Below is a small trained network, with its code and all its weights. Each question gives an input and a class and asks what happens when units are switched off, that is, made to give their printed mean instead of their output.

import numpy as np


def w(rows, s, z=0):
    codes = np.array(rows[::2]) - 128.0
    scale = np.full(codes.shape[1], s)
    scale[-1] = z or s
    return codes * scale


def norm(h):
    return h / np.sqrt((h * h).mean(-1, keepdims=True) + 1e-5)


def f(y):
    return np.maximum(y, 0)


def log_softmax(a):
    a = a - a.max(-1, keepdims=True)
    return a - np.log(np.exp(a).sum(-1, keepdims=True))


def net(x, mask):
    res = np.array(x, float).reshape(1, 7) / 4 @ E
    u = 0
    for l in range(2):
        y = f(norm(res) @ A[l][:, :-1].T + A[l][:, -1])
        res = res + np.where(mask[u : u + 9], y, B[l][:, -1]) @ B[l][:, :-1]
        u += 9
    return log_softmax(norm(res)[-1] @ U[:, :-1].T + U[:, -1])


A, B = {}, {}
E = w([
[158,191,82],'x0',
[233,86,130],'x1',
[30,1,111],'x2',
[154,164,54],'x3',
[117,55,204],'x4',
[170,41,82],'x5',
[190,74,188],'x6',
],0.0096)
A[0] = w([
[92,222,43,103],'0.n1',
[153,69,161,1],'0.n2',
[161,201,118,207],'0.n3',
[83,76,133,79],'0.n4',
[43,142,170,11],'0.n5',
[40,138,211,77],'0.n6',
[123,199,70,22],'0.n7',
[110,113,10,172],'0.n8',
[138,50,88,72],'0.n9',
],0.012,0.0054)
B[0] = w([
[178,213,110,250],'0.n1',
[94,41,98,156],'0.n2',
[142,255,184,253],'0.n3',
[93,190,112,191],'0.n4',
[181,163,238,174],'0.n5',
[97,135,230,224],'0.n6',
[133,190,125,176],'0.n7',
[125,141,40,250],'0.n8',
[44,82,61,195],'0.n9',
],0.0081,0.0052)
A[1] = w([
[254,37,176,170],'1.n1',
[102,138,119,42],'1.n2',
[82,50,128,97],'1.n3',
[54,212,102,96],'1.n4',
[132,60,87,15],'1.n5',
[82,171,67,243],'1.n6',
[61,131,90,2],'1.n7',
[98,62,100,49],'1.n8',
[149,67,116,55],'1.n9',
],0.014,0.0035)
B[1] = w([
[215,2,158,233],'1.n1',
[143,104,104,133],'1.n2',
[109,229,85,227],'1.n3',
[56,80,71,246],'1.n4',
[43,133,20,180],'1.n5',
[86,87,21,254],'1.n6',
[99,76,66,163],'1.n7',
[95,157,88,195],'1.n8',
[133,129,73,170],'1.n9',
],0.0094,0.0059)
U = w([
[101,22,141,203],'0',
[51,164,248,82],'1',
[250,129,159,1],'2',
[134,245,88,194],'3',
],0.019,0.0073)

Each question gives the input, the list of numbers given to net, and the class t.
The units are the neurons (one row each of A and B). Each row of codes is followed by its name. A weight is (code - 128) times the scale printed after its matrix; where a second scale follows, it is the last column's (A, B and U).
mask holds one flag per neuron, layer by layer. A switched-off neuron (its flag False) gives its mean, the last column of its row in B, instead of its output. The means were averaged over made-up inputs and are rounded, as every weight is.
A unit's drop is (log p(t) with every unit on - log p(t) with that unit switched off) / (log p(t) with every unit on - log p(t) with every unit switched off).
The circuit of an input: a set's keep is (log p(t) with only the set's units on - log p(t) with every unit switched off) / (log p(t) with every unit on - log p(t) with every unit switched off). Starting from the 12 units with the biggest drops (on a tie, the unit counted first), units are removed one at a time, each time the one whose removal leaves the highest keep (on an exact tie, the one counted first), for as long as the keep stays at least 0.8.
circuit, biggest first: the units of the circuit, biggest drop first
top k neurons: the k neurons with the biggest drops, biggest first
top k neurons in layer l: the k neurons of layer l with the biggest drops, biggest first
drop when u is switched off: that unit's drop, to one decimal
input [1,1,0,7,5,-1,1], class 0: circuit, biggest first -> (1.n3)
input [-2,4,7,4,-5,3,6], class 3: top 3 neurons -> (1.n3 0.n9 1.n5)
input [3,-7,1,-4,1,6,7], class 3: top 3 neurons -> (1.n3 0.n4 0.n9)
input [-2,0,8,-3,-7,-1,8], class 3: top 3 neurons in layer 1 -> (1.n3 1.n1 1.n8)
input [-1,8,0,1,-3,0,8], class 0: top 2 neurons -> (1.n1 0.n1)
input [0,-2,5,-2,-3,4,8], class 3: top 2 neurons -> (1.n3 0.n9)
input [-1,-7,5,-5,-3,3,3], class 1: top 2 neurons in layer 0 -> (0.n6 0.n5)
input [3,4,-2,0,5,1,4], class 0: top 2 neurons -> (1.n1 0.n1)
input [3,4,-6,-3,8,4,8], class 0: top 2 neurons in layer 1 -> (1.n1 1.n3)
input [3,-4,1,3,4,8,2], class 3: drop when 1.n7 is switched off -> -0.1
input [-4,-2,-1,-5,-3,3,-3], class 1: drop when 0.n5 is switched off -> 0.4
input [3,7,7,6,8,2,-8], class 3: drop when 1.n3 is switched off -> 0.2
input [-4,8,-7,1,6,1,-6], class 2: drop when 0.n2 is switched off -> 0.0
input [-1,6,-7,-7,-3,0,1], class 2: top neuron in layer 1 -> (1.n1)
